Below is a small trained network, with its code and all its weights. Each question gives an input and a class and asks what happens when units are switched off, that is, made to give their printed mean instead of their output.

import numpy as np


def w(rows, s, z=0):
    codes = np.array(rows[::2]) - 128.0
    scale = np.full(codes.shape[1], s)
    scale[-1] = z or s
    return codes * scale


def f(y):
    return y / 2 * (1 + np.tanh(0.7978845608 * (y + 0.044715 * y**3)))


def log_softmax(a):
    a = a - a.max(-1, keepdims=True)
    return a - np.log(np.exp(a).sum(-1, keepdims=True))


def net(x, mask):
    res = np.array(x, float).reshape(1, 7) / 4 @ E
    y = f(res @ A[0][:, :-1].T + A[0][:, -1])
    res = res + np.where(mask, y, B[0][:, -1]) @ B[0][:, :-1]
    return log_softmax(res[-1] @ U[:, :-1].T + U[:, -1])


A, B = {}, {}
E = w([
[206,38,52,151,120,152,94,6],'x0',
[109,200,62,108,167,213,135,84],'x1',
[151,109,143,155,187,186,157,99],'x2',
[128,171,79,74,188,178,74,88],'x3',
[23,73,91,2,98,180,86,94],'x4',
[160,125,47,123,129,47,110,125],'x5',
[138,192,91,166,51,172,140,82],'x6',
],0.0067)
A[0] = w([
[221,138,23,168,179,86,90,31,129],'neuron 1',
[97,179,168,105,175,130,139,193,130],'neuron 2',
[137,141,122,131,131,153,133,114,83],'neuron 3',
[177,91,192,203,162,113,160,143,141],'neuron 4',
[120,109,125,118,130,148,120,122,102],'neuron 5',
[134,189,95,144,150,251,146,70,122],'neuron 6',
[83,199,169,88,188,139,141,213,116],'neuron 7',
[159,126,103,140,189,125,118,121,113],'neuron 8',
[141,162,173,170,106,105,158,183,74],'neuron 9',
[91,90,155,91,108,163,135,143,95],'neuron 10',
[138,115,139,155,131,107,137,154,78],'neuron 11',
[180,85,170,212,174,71,180,181,205],'neuron 12',
[159,142,254,157,158,131,107,173,30],'neuron 13',
[124,167,124,134,111,110,127,167,70],'neuron 14',
[166,92,159,181,159,57,143,174,186],'neuron 15',
[105,69,134,62,157,130,103,134,118],'neuron 16',
[131,127,126,128,127,131,127,132,127],'neuron 17',
[131,173,113,135,141,203,142,82,93],'neuron 18',
[139,165,196,181,118,102,156,189,51],'neuron 19',
[128,131,131,123,130,127,132,123,116],'neuron 20',
[134,171,102,133,138,229,133,75,101],'neuron 21',
[174,97,107,185,81,113,118,79,88],'neuron 22',
[94,73,95,19,216,155,70,100,162],'neuron 23',
[91,187,169,88,187,139,148,197,151],'neuron 24',
[208,138,58,158,150,77,91,77,2],'neuron 25',
[114,197,25,108,91,65,138,138,78],'neuron 26',
[111,102,155,106,138,147,141,138,94],'neuron 27',
[106,108,104,68,144,217,89,72,108],'neuron 28',
],0.0084,0.0026)
B[0] = w([
[145,123,15,130,106,220,151,43,236],'neuron 1',
[196,116,127,168,179,141,56,174,203],'neuron 2',
[121,131,122,142,134,127,136,115,131],'neuron 3',
[34,180,210,154,170,25,143,156,213],'neuron 4',
[111,127,126,120,117,118,141,114,131],'neuron 5',
[108,191,76,206,179,150,205,23,231],'neuron 6',
[208,122,122,190,201,149,47,189,230],'neuron 7',
[96,133,103,129,103,142,162,84,145],'neuron 8',
[93,92,160,86,105,93,115,144,193],'neuron 9',
[116,109,99,106,97,135,150,86,154],'neuron 10',
[110,148,142,136,135,114,140,133,143],'neuron 11',
[50,214,180,202,198,71,167,135,254],'neuron 12',
[179,131,157,151,164,108,69,187,192],'neuron 13',
[126,110,149,111,127,110,106,144,146],'neuron 14',
[85,195,147,205,215,118,157,130,222],'neuron 15',
[130,109,80,103,97,155,142,82,171],'neuron 16',
[127,129,127,127,129,128,129,130,128],'neuron 17',
[123,158,100,174,148,144,159,85,184],'neuron 18',
[104,77,173,62,80,73,98,165,207],'neuron 19',
[128,126,126,132,119,127,126,128,126],'neuron 20',
[97,186,89,187,167,136,211,26,205],'neuron 21',
[171,166,125,191,214,152,114,150,179],'neuron 22',
[108,94,34,90,70,169,160,2,237],'neuron 23',
[214,125,108,184,187,159,59,181,221],'neuron 24',
[149,98,39,105,96,204,124,85,183],'neuron 25',
[157,45,182,70,106,86,22,234,178],'neuron 26',
[137,109,110,110,104,142,118,114,135],'neuron 27',
[57,133,113,116,105,89,187,41,220],'neuron 28',
],0.0072,0.0078)
U = w([
[97,164,116,166,143,132,194,87,219],'0',
[133,134,227,133,144,78,84,240,25],'1',
[93,78,118,3,62,135,140,106,2],'2',
[192,117,90,130,144,168,82,150,230],'3',
],0.011,0.00062)

Each question gives the input, the list of numbers given to net, and the class t.
The units are the neurons (one row each of A and B). Each row of codes is followed by its name. A weight is (code - 128) times the scale printed after its matrix; where a second scale follows, it is the last column's (A, B and U).
mask holds one flag per neuron, in row order. A switched-off neuron (its flag False) gives its mean, the last column of its row in B, instead of its output. The means were averaged over made-up inputs and are rounded, as every weight is.
A unit's drop is (log p(t) with every unit on - log p(t) with that unit switched off) / (log p(t) with every unit on - log p(t) with every unit switched off).
The circuit of an input: a set's keep is (log p(t) with only the set's units on - log p(t) with every unit switched off) / (log p(t) with every unit on - log p(t) with every unit switched off). Starting from the 12 units with the biggest drops (on a tie, the unit counted first), units are removed one at a time, each time the one whose removal leaves the highest keep (on an exact tie, the one counted first), for as long as the keep stays at least 0.8.
circuit, biggest first: the units of the circuit, biggest drop first
most important unit: the unit with the biggest drop
k most important neurons: the k neurons with the biggest drops, biggest first
drop when u is switched off: that unit's drop, to one decimal
input [2,1,-4,-3,1,7,-3], class 3: most important unit : neuron 28
input [-1,-2,-3,-5,5,-3,-7], class 2: circuit, biggest first : neuron 16; neuron 12; neuron 6
input [3,-5,7,1,7,2,5], class 2: 2 most important neurons : neuron 12; neuron 15
input [-6,0,0,3,6,6,-2], class 3: circuit, biggest first : neuron 7; neuron 24
input [0,-4,2,1,1,-3,-8], class 1: 2 most important neurons : neuron 1; neuron 6
input [2,5,6,-5,8,2,-1], class 2: 3 most important neurons : neuron 12; neuron 15; neuron 23
input [1,4,4,-5,3,1,-3], class 2: 2 most important neurons : neuron 12; neuron 15
input [-2,-4,-1,-1,3,0,-7], class 1: 2 most important neurons : neuron 1; neuron 6
input [-2,-4,6,6,-1,-3,-6], class 1: circuit, biggest first : neuron 1; neuron 6
input [-7,4,1,7,-6,7,0], class 1: 2 most important neurons : neuron 23; neuron 26
input [4,-5,-3,5,-4,1,3], class 3: 3 most important neurons : neuron 6; neuron 28; neuron 21
input [-5,3,0,5,3,2,-1], class 3: drop when neuron 7 is switched off : 0.1
input [-6,3,5,2,-3,5,7], class 3: drop when neuron 26 is switched off : 0.3
input [-4,-6,1,6,5,7,-4], class 2: most important unit : neuron 23
input [3,6,-8,-1,-3,2,-1], class 3: drop when neuron 28 is switched off : 0.2
